In the rows, zero is written as 128.
Each row has a class, written after it, and each block has its own classes.
[148  75 103 106 150 138 160 131 194 150 158 108  90 180 102 118 222  71
  53 123 215 141 124 158 104  76 187 157 132 112 140 144 160  92 115 111
 160]	pag
[122  70 174  61 159  49  68 152  61  65  69 131 120 161 129  64 100  88
 161 138 132 123  89 102 127 113 133 141 108 114 148 110 125  85  39 126
 122]	pag
[101 128  93 162 142 191  93 111 204 145 191  96 116 115 134 132 156 133
 192 131 158 146 145 122 110 173  94 162 173 169 125 157 131 152 125 124
 104]	ginid
[121 134 134 116 139 108  81 135 116  71 123 147 116 114 138 129 123 124
 101 129 136 129 122 150 170 151 158 136 118 101 103 132 130 108 150 125
 126]	zatol
[126 147 173 155 117 120  96 114 132  94 164 141 141  74 137 151 124 151
 162  96 158 149 128 131 150 155  72 141 134 167 127 152 138 135 131  98
 141]	sevoz
[134 121 124 133 132 126 147 112 154  92 104 138 126 109 127 147 150 135
 129 103 122  93 179 120 138 128 129 104 122 120 128 101  95 150 179 138
 154]	ginid
[162  97 118 137 146 142 157 153 126 135 167 116 147 164 143 140 105  98
 121 150 122 157 141 133 149 114 139 110 136 122 139 108 140 127 133 142
 125]	boze
[151 101 123 115 128 114 148 149  93 118 112 135 145 152 139 169 122 116
 115 157 133 107 152 158 141 108 191  92 102  99 140 117 138 116 109 144
 142]	laril
[144 144 123 140 124 120 150 108 134 100 108 145 123 116 133 141 141 136
 127 120 119  96 158 119 147 133 115  86 113 150 137 104  89 143 161 126
 155]	sevoz
[141 108 106 125 135 156 147 143 153 122 142 138 138 151 122 144 123 108
 128 152 122 111 143 136 153 114 132 116 121 139 130 107 108 145 150 164
 126]	ginid
[111 203 172 113  82 107 137 114 181 190  71  78 128  66 140  75  91 157
 194  73 105 107 119  74  75 183  23 151 116 112  76  73 162 152 111 117
  95]	vud
[104  94 166 124 182  96 140 120 144  92  91 151 135  99 173 141  79  72
 131  56 151  87 106 148 123 155  54 123  89 148 115 129 142 145 170 127
  92]	limeb
[133 101 131 117 116 102 139 142 128 129 115 134 147 146 126 102 136 102
 103 169 109 126 146 135 164 121 136 120 100  89 133 120 118 129 152 146
 146]	limeb
[148 119 123 141 120 131 112 140  95 110 119 146 137 129 138 177 122 101
 110 159 122 105 144 147 131 112 143 135 108 116 147 113 113 147 166 154
 119]	ginid
[103 136 123 111 117 122  92 141 113  78 149 152 132 114 142 122 116 138
 122 148 122 138 125 158 137 155 135 129 119  99 128 141 134 132 163 132
 122]	Dugef
[143 111 159 153  96 141 183 143 117 151 123 113 141 163 128 126 129 111
 127 154 138 123 126 132 138 134 135 133 109 122 197 119 118 158 161 129
 166]	limeb
[150 154 112 149 120 148 158 105 156 141 153 134 134  92 105 133 163 160
 131 103 102 163 110  98 140 123 145 140 143 122 118 112  95 144 132  99
 130]	laril
[151 159 109 154 119 149 132 116 144 151 161 116 114 117 104 103 167 134
 112 117 121 157 103 102 111 123 144 151 149 144 137  95 118 140 118 108
 123]	pag
[112 144 181  95 170 103  85 115 140 103 152 138 114 111  93 122  78 121
 169 106 142 129 127 131 122 165  85 148 133 115  98 121 194 133  69 126
  99]	zatol
[131 126 135 128 132 129 172 113 154  88 100 156 139 100 127 143 132 149
 140  89 123  94 141 112 138 140 140  90 102 113 139 122  71 153 174 128
 157]	laril
[125  93 128 135 122 132 122 143 127 109 130 140 139 130 131 126 141 113
 128 173 142 141 130 158 154 139 143 117 114 126 141 139  95 131 137 125
 153]	limeb
[113 138 128 144 119 135  73 137 135  98 143 142 123  93 131 120 114 127
 132 173 136 136 118 135 152 156 134 141 112 131 118 169 133 119 159 129
 128]	vud
[167  99 164 130 112 138 158 156  95 110 110 119 148 146 115 133 112 125
 130 179 124 149 136 150 124 112 110  98 151 109 169  86 204 141 107 153
 158]	Dugef
[137 139 126 112 136 100 164 126 132  86 100 143 126 125 137 121 142 125
  93  97 122  91 161 121 122 123 130  94 112 124 126  84  86 141 160 136
 156]	bediv
[132 122 133 118 107 110 151 127 124  88  97 143 132 129 139 132 130 140
 116 114 122  96 150 132 120 123 110  88 114 119 154  93 108 152 157 132
 151]	Dugef
[150 131 130 110 125 119 113 146 125  93 151 128 151 124 141 171 134 117
 129 116 146 127 179 182 133 152 135 113 129  99  86  81 117 133 113 129
 126]	boze
[154 147 112 165 118 163 140 112 171 166 139 109 113  89 116 115 145 129
 136 145 114 160 105  94 131 117 107 139 145 162 111 118 131 129 128 106
 129]	vud
[153 110 108 160 131 133 138 129 127 146 168 131 162 134 131 140 117 107
 113 165 116 139 101 148 157 113 112 105 117 132 157 119 150 127 108 129
 100]	Dugef
[110 134 114 137 131 141  86 130 125  83 142 147 126 100 130 148 130 135
 137 162 134 127 135 158 153 151 160 138 124 116 125 144 103 127 160 135
 131]	ginid
[153 170 107 146 132 147 127  95 161 135 151 124 120  97 109 132 164 143
 114 104 110 150 126 104 140 128 120 138 154 144  97 105 119 141  99 103
 126]	zatol
[107 151 120 113 134 109  90 140 100  77 141 153 130 118 148 126 121 129
 110 152 134 128 131 162 137 155 166 131 115 120 122 133 104 115 149 133
 129]	bediv
[119 202 127 110 201 116 169 106  52  52  80 144 106  93 157 160  87 137
 153 120 101  94 103 160 107 137 131  89  98 147 140 118 140 121  71 121
 155]	sevoz
[146 142 108 112 153  95 148 110 142 166 112 110 117 186 136 162 158 125
 112 121 137 126 181 140 128  73 141 125 116 142 115 127 176 121  69 121
 144]	limeb
[104 147 162 160 152 171 112 108 164 115 171 151 146  90 122 163  82 158
 202  87 128 130 120 117 138 176  82 137 136 165 143 164 139 162 171 139
 101]	laril
[116 169 123  93 203 118  84 128  66  61 114 143 125 204 134 171 106 139
 186 161 126 172 105 196 132 164 172 171 149 140 149 137 162 105  53 127
  97]	boze
[ 95 118 136 141 166 185 125 106 151 102 160 153 136 120 116 129  74 132
 176 100 102 137 106 113 163 184 105 120 142 168 157 165  86 142 193 137
  99]	boze
[142 139  93 151 130 181 136  99 160 142 149 123 121  86  99 147 175 143
 138 129 103 150 141 104 121 118 125 139 156 141 115 125  94 150 128 119
 134]	ginid
[146 163 120 136 120 139 123 122 123 134 136 119 112 112 117 126 151 138
 104 110 118 144 129 110 116 117 128 142 149 140 113  94 113 134 123 112
 128]	bediv
[148 136 131 142 123 118 161 127 150 109  89 129 122 116 134 124 130 127
 119 134 120 100 145 111 139 121 119  96 107 139 135 102 118 139 161 134
 160]	vud
[147 148 144 138 144 178  99 131 148 127 209 108 151 132 151 157  73 132
 210 119 150 165 177 121 155 161 107 128 168 168 101 146 178 141 106 137
 131]	boze
[153 112 138 156 136 115 192 150 139 106 165 120 154 146 130 103 134 108
  97 176 135 144 133 155 197 108 150  99 120 116 164 109 155 126 131 136
 195]	limeb
[167 108 103 130  93 125  83 122 207 164 135 129 146 193 144 148 139 101
 110 137 200 106 174  98 200  77 149 149 100 137 105 171 139 123 159 145
 135]	ginid
[130 134 138 129 136 131 174 123 150  98 109 136 123 121 128 124 123 121
 121 102 123  88 151 121 143 122 105  92 101 133 137 106  92 161 161 137
 172]	limeb
[146 150 106 142 130 145 128 104 151 151 150 124 111 101  95 101 177 130
 115 114 120 160 100  99 103 124 145 151 145 136 123 108 110 133 113 100
 118]	pag
[151 163 113 150 119 160 155 108 161 148 150 131 124  96 111 144 148 160
 131  91 115 160 104 103 137 122 144 142 146 137 107 106 109 146 135  98
 120]	laril
[121 127 122 157 192 121 110 110 157  77 148 139 144 111 125 118 127 123
 137 140 118 151 103 151 176 176 111 118 150 139 126 129 163 117 110 130
 101]	zatol
[173 131 149 145 164 149 166 141 142 145 166 115 138 136 132 150 109 102
 139  99 156 142 121 138 153 124 120 134 125 138 116 101 170 124 132 129
 126]	bediv
[139  60 131 126  89 149 124 160  83 173  84  73 115 190 103  55 153 102
  84  85  90 125  78  51 170 135 169 158 126  98 178 112 124 100 143 125
  88]	pag
[108  94 115 135 140 127 114 122 141 102 134 120  90 211  90  69 175 169
 164 252 144 191 135  93 145 101 160 120 169 166 233 195 124 103  82 122
 207]	sevoz
[150 151  95 140 140  59 141  76  90  84   9 135 134 135 116  73 182 196
 108 143  93 170 129  56 121 131 187  91 144 118 156 134 110 125  43  76
 165]	bediv
[158 130 122 115 114 159 172 132  91 127 124 134 147 123 119 135 119  95
  94 193 104 122 121 155 129 128 165  98 140 130 146  96 137 131  95 151
 151]	zatol
[141 136 133 128 127 120 163 123 132  82  94 150 130 127 119 136 141 131
  97  99 109  91 156 123 162 108 117  94 101 131 133 100  85 159 159 138
 173]	limeb
[156 155 108 156 116 159 134 112 159 159 130 114 114  88 111 123 152 125
 119 127 111 151 100  94 131 117 112 149 135 152 104 120 128 133 125 104
 120]	vud
[139 140 123 136 142 115 164 106 143  91 106 151 128 107 135 132 134 127
 129 130 117  99 152 124 148 137 111  76 110 144 136 107  94 138 163 132
 159]	sevoz
[156  98 108 121 138 121 141  83 198 193  97 110 136  95 117 112 184 102
 118 134 122 151 149  96 115 126 114 125 135  90  80 139 148 110 114 111
 115]	zatol
[142 121 142 122 138  96 154 123 147  74  91 142 134 122 136 119 141 126
 108 110 128  97 150 124 154 136 128  92 110 109 131  93 103 135 154 133
 163]	zatol
[161  95  90 151 134 142 164 134 134 134 137 140 146 172 142 154 151  87
  87 186 145 128 137 159 162 116 150  93 121 159 157 135 141 123 143 146
 136]	sevoz
[123 144 122 128 141 139  88 142 123  75 168 142 127 122 147 136  99 126
 130 129 139 147 130 145 166 155 156 137 126 108 111 139 106 121 172 125
 127]	boze
[161  97 147 141 123 181 156 151 154 170 151 102 116 115 125 129  95  73
 128 160 148 123 130 116 133 111 112 125 123 138 124 135 189 125 157 150
 142]	vud
[126 148 129 133 180 221 185 119 181 138 166 137 107  92 130 219 108 122
 163  68 174 100 140 161  61 136 108 120 119 150 112 159 160 173 162 145
 128]	laril
[ 96 114 185 111 118  89 103 136  78 106  75 108  86 103 128  84 102 152
 129  82  91 151  69  79 124 114 112 168 160 116 152  89 139 101 136  99
 109]	laril
[167 156 105 142 127 158 134 118 152 128 160 109 127 114 113 127 156 136
 118  91 113 167 122  94 147 116 120 143 155 124 100  96  98 140 109  99
 130]	boze
[114 130 106 136 138 133  81 123 127 103 141 153 121 122 123 114 138 117
 111 157 138 131 107 139 132 149 177 133 112 126 141 155 108 117 155 133
 114]	pag
[103 136 128 131 139 128 103 139 117  75 143 152 124 117 128 125 124 129
 106 144 126 130 125 160 173 142 148 131 108 118 128 152 112 130 163 133
 147]	limeb
[145 122 127 135 130 110 160 124 155 113 127 142 132 132 123 112 151 112
  98 102 135  98 139 120 125 126 142 104 103 126 149  90  95 143 169 136
 143]	pag
[153 172 102 149 124 154 140 102 142 138 155 122 107  95 116 134 165 138
 133 129 114 158 124 108 123 125 111 134 152 161 112 105 110 142 110  99
 138]	sevoz
[117  82 146  71 163 148  69 173 122  57  75 135  95 160 111  82  41  81
 174 152 172  93  91 100 154 145 127 133  98  93 106 145 148 134 100 169
 114]	ginid
[152 146 103 147 146 162 152 104 148 161 152 122 113 114 101 111 161 129
 132 122 108 163 101  99 106 119 149 138 148 156 137 107 114 134 114 111
 123]	pag
[136 152 142 144 136 181  76 102 178 115 177 145 134  80  97 133 107 131
 187 109 135 142 144  87 149 166  41 132 155 181  87 156 149 165 120 138
 112]	sevoz
[153  93 146 118 127 134 102 135 129  71 118 133 166 130 113 128 157 112
 121 106 137 127 120 122 181 146 105 131 138 137 123 131 123 130  73 132
 138]	zatol

Next block, with new classes.
[148 111 130  96 146 176  88 139 129 100 103  48 134 108  82 151  73 158
 165 147 117 100 175 162 140 124 136  89 107 114  78 128 166 135 116 107
 158]	pez
[151 103 156 125 131  86 104 126 102 140 163  55 142  91 172 156 106 138
 195  89 122 104 140 109 188 133 128 152  97  79 172 184 141 106 104 101
 173]	bunet
[138  94 181 130 111 184 124 154  63  85  94  59 144 120  68 117 100 178
 152 129 110 116 165 138 114 141 102 113 145 163  68 183 130 112 142  99
 181]	nek
[144 158  87  81  90 131 153 130 126  82 126  85 121  73 171 150 137  89
 151 131 120 100 140 151  88 119 136 111 117 125 172  33 137 162 129 128
 131]	pez
[137  83 171 117  86 116  99 125  95  76  94 119 132 114  66 121 166 110
  69 202 166 162  73 107 134 148 159 198 110 182 143 138 120 112 100 108
 101]	Rubab
[109 115  92 160 119 103 159 115  55 134 165 117  86  70 129 123  92 120
  55 118 144 151 115 132 126  96  59 114 116 137 121 117 188  87 131 125
 130]	taz
[150 116 112 163 116 118 157  84  64 112 148 154 112 118 118  93 132 110
  75 142 144 151 107 108 107 116  78 105 101  93 157  81 158 111 149 109
 116]	taz
[119  96 147 160 104 145 140 173  82  56 107  85 162 133  61 156  75 141
 125 173 102 158 161 142 138 171 132 118 144 209  59 170 152 170 146 128
 195]	taz
[148 168 142 103  73 135 141 147 128  59 138  93 135  39 181 141 162  66
 124 151 122 118 171 161  75 114 111 115  91 173 188  42 147 150  96 114
 131]	Rubab
[146 167 124 110  89  99 172 140 146  71 154 125 135  59 172 171 160  52
 157 178 153 132 195 155  81 147 130 120  98 171 151  81 148 130 123 126
 184]	taz
[162 134 139  77  80 105  86 130 117 150 143  58 104  87 181 107 122 126
 162 116 124 159 146 122 122 164  91 122 138 173 111 224 120 103 111 125
 166]	Rezo
[131  80 112  70  79 147  78 141  95 103 119 123 137 128  61 105 157 109
 141 210 152 189  98 123 146 174 145 186  94 168 133 139 102 104 115 131
 141]	bunet
[111  97  76 134 122 140 172 137  78 100 139 121 119  89 110  73 126 119
 108 145 119 148 104 127 102 112  38  91 124 125 169  85 147  91 139 108
 134]	Tepi
[134  51 104  76  95 134  74 137  63  66 112 101 133 136  58 112 157 103
 120 203 152 168  69 102 117 166 146 192  92 151 142 164 110 106 152 123
 144]	bunet
[159  98 140 139 116 153 142 154 114  75 114 109 131 119  90 151  80 169
 142 127 115 101 160 146 110 171 161 110 116 158 105 150 142 152 117 103
 187]	mirif
[135 103 136 125  99 147 113 167  86  73 121 110 120  70  90 193  85 159
 141 115 101 119 143 146  97 134 132  99 151 128 102 158 133 140 125 116
 204]	nek
[113  98  61 132 146 144 199 129  66 132 120 135 118  99  89 114 142 142
 142 134 160 125 113 113  82  94  95 103 126  82 168  46 115  93 128  96
 106]	nek
[137 147  64 101 149 136 169 140 123  87 118  94 144  83 160 103 149  92
 176 159 151  83 165 154  83 124 150 125 105 161 190  36 128 144 129 108
 132]	pez
[111 112  61 139 156 140 154 119  80 122 112 134  97 123  92  74 138 146
  81 141 154 124 110 127 111  79  92 104 134  84 116  59 153 114 190 105
  77]	pez
[156 107 163 142 152 114 127 134 136 166 127  78 101  89 182 172  80 153
 164  47 126 103 171 138 179 116 132 128  99  84 146 144 135  95 103 114
 158]	Rezo
[135 123  47 164 125  91 170 106  51 111 168 137 120  76 122  22 144 107
 111  93 126 106  65  92  75 108  68 101 113  94 194 104 130 104 138 104
 155]	Tepi
[ 96  67 161 122 145 153 141 152  96  81 100  83 154  95  83 150  79 182
 162 174 118 110 139 141 146 183 158 114 163 185  28 208 147 148 126  95
 184]	mirif
[130  76 154  86  70 152 107 112 110 129 115  92 113 106 101  99 147 131
 135 185 146 189  92 128 154 155 122 185 117 181 157 151  95 104 127 129
 138]	voveg
[136 120 145 134 144 108 107 126 132 153 149 101 107  56 144 175 125 124
 188  78 132 107 133 131 154 111 148 138 138  68 167 164 139 141  93  90
 164]	Rubab
[148 158  97 112 111 149 173 151 146  72 119 114 147  65 159 155 128  97
 128 122 157 118 157 182  89 149 156 124 119 190 137  74 152 172 115 105
 146]	mirif
[143  99 164 132 112 100 146 148 125 124 162  53 118  19 187 175  89 141
 177  83 124  87 169 138 163 103 134 137  61 115 215 135 137 119  95 101
 215]	voveg
[161 133 184  92  75 129 111 123 129 118 145  93 110  85 146  71 126 122
 116 123 106 129 138 128 125 161  79 141 145 196 130 195 128 106 123 125
 169]	Tepi
[124 144 132 114 107 136 196 145 129  85 116  87 171  51 171 131 156  82
 159 149 138  99 178 143  85 144 149 113  87 199 150  59 125 146  91 106
 147]	Rubab
[164 132 161 104  82 139 130 139 134 107 132  93 103  61 158 132 171 107
 179 143 136  97 192 159 113 116 120 134  97 161 175  54 129 134 109 114
 147]	Ravo
[164 148 122  99  93 142 154 138 128  67 147 122 124  62 180 142 146  82
 119 134 154 126 154 163  84 152 103 131 101 176 184 105 153 141 130 107
 156]	mirif
[171 133 153  44  80 154  62 106 120 169 136  93  93 108 153 121  99 136
 131 130 102 128 136 154 125 144 123 137 123 136 128 201 132 128 102 116
 155]	pez
[144  62 120  69  98 134  67 130  92  97 105 107 129 148  57 139 149 123
 140 201 157 181  72 104 152 172 157 196 115 150 150 148 108 110 112 119
 122]	bunet
[130  70 142  67  73 150 110 140  60  80  90 115 110 119  61 122 171 107
 114 222 154 153  80 128 106 152 153 179 122 189 141 116  90 125 136 135
 138]	rimas
[192 145 208  71  34 144  49  90  97 159 166 123 106  89 145 110 136 152
 126 124 113 163 121 133 106 165  90 133 123 139 123 236  98 101 109 123
 169]	nek
[110 107  86 179 147 134 147 106  56 115 143 168 133  83  96  89 140 114
 114 150 131 130  93 119  92  99 106 106 109  90 180  88 140 118 114  90
 132]	Rubab
[119  51 160  57 105 138  87 157 124  99  91 126 119 145  71 139 162 107
 134 225 146 180  58 122 123 146 160 176 121 139 138 140  82 128 125 108
 129]	rogik
[133 150 126  75  97 104 156 157 153 121 129 126 139  96 172 146 171  86
 152 136 143  66 173 149  98 124 153 131 116 162 164 102 120 134  85 123
 138]	leg
[160 114 219  70  54 122  73 121 116 143 127 101  97  78 160 162 142 135
 124 155 115 140 145 142 134 156 110 148 172 201  96 232 136 146 121 117
 167]	Ravo
[125  74 123 113 141 138 114 145  74 111 118  77 133 102  96 172  62 168
 158 151  99 107 149 127 125 158 161 124 152 181  92 171 144 133 110 122
 185]	bunet
[188  69 158  81  39 130  58 122  52  61 131 129 110 101  71 148 166 121
  93 170 151 177  58 102  98 180 119 170 100 141 170 188  82 107 142 134
 166]	nek
[118  62 161  72  73 151  91 144 109  82 112 125 118 139  44 162 168 116
 105 181 162 146  80 124 112 162 123 186 105 181 151 173 111 106 150 132
 152]	leg
[ 88  98  90 175 143  71 193 111  50 115 168 173  85  75 123 142 104 118
  35 147 145 130 102  92 109  89  69 108 126 114 138 105 182  92 147 121
 130]	taz
[137 160 129 133  95 132 192 137 134  73 141 126 115  65 172 124 152  60
 138 171 146 136 206 167 107 135 103 135 129 195 161  34 154 125 136 137
 145]	taz
[ 96 106  49 150 150 132 166 120  87 127 127 118 109  84 100  48 120 150
  93 145 158 122 109 130 125  75  96 106  97  90 134  33 160  95 154  99
  84]	pez
[138  64 114  91  62 118  98 146  74  71 130 102 104 113  62 161 136  97
 130 206 127 190  81 119 146 167 131 172 119 139 154 117 114 147 119 149
 141]	taz
[136  93 152 107 114 145 162 176 139  71  84  65 156 120  77 126 108 161
 154 129 105  95 160 118 113 165 147  93 117 169  62 127 118 149 140 113
 176]	Tepi
[123 100 132 136 171 157 109 152 109 119  94  55 169  99  75 129  64 181
 153 143 124 127 160 139 130 144 149  84 138 178  16 175 140 155 130 113
 167]	Rezo
[121  98 159 116 130 176 119 159  81  85 107  88 127 100  74 167  97 169
 149 131 113 100 157 148  89 129 134 117 133 148  79 163 125 118 142 114
 186]	nek
[164 120 164 122 124 162 117 158 140  99  90  75 145 117 117 142  80 162
 158 148 113  98 198 166 106 140 180  90 105 168  87 122 131 151 119 117
 173]	rimas
[130  37 102  59  76 119  91 124  85 130 112  83 124  98  80 112 130 124
 137 199 152 195  65  98 159 183 152 187 145 160 113 184 109 113 120 126
 128]	bunet
[177 142 173  60  69 164  47  86 129 151 144 103 109  80 166 109 105 111
  95 138 113 156 126 167 153 151 104 140 128 143 111 206 146 133 119 132
 146]	pez
[123 115  24 151 150 125 137 145  78 124 133 129 106 101 119  75 129 126
 121 117 157 176 113 119  90 105  59  86 120 112 156 105 143 100 152  99
 131]	Rezo
[168 127 177  79  52 116  90 129  93 103 155  83 108 117 163 153 125 110
 110 129 108 159 132 125  96 189 106 145 117 200 115 235 122 158 166 140
 185]	taz
[136 119 188  63  46 122  94 125 111 162 158  89 124  72 161 101 140 125
 125 130 118 118 134 143 112 147  94 138 134 181 118 252 133 121 124 112
 180]	leg
[102 107  67 153 175 144 155 109  74 135 150 141 125 123 120  59 120  85
 116 140 129 147  76 113  87  74  46  86 131  66 170 109 149 103 141  95
 126]	rogik
[171  68  97  81 101 149  72 133  78  65  95  57 148 130  68 106 134 119
 114 186 167 160  66 130 125 165 150 176  65 165 175 133 116 132 132 110
 126]	pez
[135 117  57 141 151  97 161  88  91 115 147 156 112  81 140  71 153 108
  91 133 172 108  77 111  96 107 118 109 116  57 137  99 152 116 140  92
  91]	mirif
[126 125 106 160 149 132 166 100  87 133 111 164 112  91 126  96 136 139
  73 128 173 132 110 129  99  85 111  89 139 111 124  70 156 112 158  93
 106]	rimas
[102  83  50 153 127 108 158 102  90 127 147 122 126  79 127  85 123 108
  71 144 151 124  80 125  88  85  72  93 118  76 148 109 170  86 160 120
  97]	leg
[127  72 115  87  90 108  87 142 114 111 104  96 134 121  52 130 157 122
 129 171 162 120  64 129 128 137 186 186 129 138 134 148 108 135 108 121
 118]	leg
[111  96  84 149 154  87 175 107  51 105 124 112 142  73 131 100 160 120
  78 143 156 102  76  81  74  94 119  91 113  93 133  94 142 139 149  85
  83]	Rubab
[154 140 207  73  42 130  88 121  93 135 133  80 109  72 145 127 134 144
 112 133 130 147 128 141 117 167 129 139 161 231  62 230 114 150 149 138
 183]	rimas
[122  81 190  85  89 148  93 150  90 108 131 159  96 144  82 128 150 114
  82 197 133 175  86 124 126 142  97 171 109 193 153 158  93 100 124 132
 149]	rogik
[126  69 136  98  91 138  84 150  73  65 107  98 114  80  62 115 141 124
 115 194 156 186  90 118 125 166 116 172 132 216 122 159 115 114 143 128
 162]	Rezo
[135  58 170  79  81 129  94 116  70  83  89  99 120 110  74 169 140 125
 101 220 166 174  55 117 131 176 156 180 150 209 121 173 109 113 125 132
 144]	rimas
[103  42 132  82  82 127 111 123  76  93  96  85 122  87  93 146 131 125
 118 191 144 174  38 118 135 160 168 204 132 193 155 176  98 124 123 120
 161]	voveg
[ 97  81  84 129 121 130 150 133  80 121 148 128 101  67 125  63 130 122
 103 133 137 100 123 126 100  95  58  99 129 121 160 122 165  91 142 105
 136]	leg
[132  59 106  79  88 154  83 126  63 101 102 106 129 150  49 124 142 129
 138 185 147 193  67 107 139 191 142 182 141 184 113 169 103 115 136 130
 140]	bunet
[117 141 103  86  82 117 163 162 159 113 132 102 124  85 171 152 161  92
 169 137 138  95 154 173  72 106 137 135 103 140 204  55 132 119 107 110
 134]	leg
[145 103  89 154 117 110 162 128  43 108 142 110 102  78 108 118 132 141
 109 150 161 130 121 117 103  99  78  86 120 134 177  64 146 105 135 116
 135]	rimas
[154 160 154 105  87 135 113 127 119  93 149 165 120  62 172 179 159 103
 108 135 143 153 129 162  96 111  96 130 123 114 196  89 126 121 125 113
 132]	nek
[156 143 134  73  77 120  99 136 140 138 125  85 105 129 167  52 147 121
 145 124  95 129 129 143  89 161 118 136 154 167  98 203 100 115 142 129
 143]	Tepi
[126 148 114  88 101 143 129 162 138  87 129 114 140  86 150  94 178  80
 167 150 135  79 175 174  79 117 130 128 113 167 165  91 130 136 122 115
 149]	leg
[113  89  67 146 145 112 157 108  78 121 115 138  96  85 130  63 118 124
  87 138 134 140  91  95  90 102  92 102 154 101 120 101 142 104 164 113
 106]	Rezo
[135 129 147 120 128 113 122 108 145 150 170  84 100  51 180 157 104 124
 191  62 128  87 127 150 183 132 146 154 113  57 141 161 143 120  93 117
 162]	mirif
[127  73 152  88  67 152 105 110 103 103  97 137 115 116  90 129 142 107
 106 177 145 189  61 121 157 161 144 203 127 181 174 153 101 112 102 123
 153]	voveg
[121 101  76 147 127 131 146 108  75 124 118 137 113  80 114  54 129 147
  83 145 140 126  97 127  96  86 133 108 112 120 139  73 130 124 139 103
 115]	voveg
[148 102 168 127 123  70 165 124 147 137 144  63 128  92 171 159 110 144
 169  79 110  78 112 102 152 129 139 141 101  68 179 130 114 111 116 115
 147]	Tepi
[116  95  98 171 112  94 180 125  40 101 162 133 116  50 138  78 117 105
  40 152 139 137 126 121 101  93  67 101  98 119 119 115 174 120 185 111
 143]	taz
[176 138 150  37  72 142  71 127 125 152 145 101  98 102 180  95 153 116
 146 117 124 144 164 124 120 166 109 139 136 166 120 196 117 138 143 123
 146]	bunet
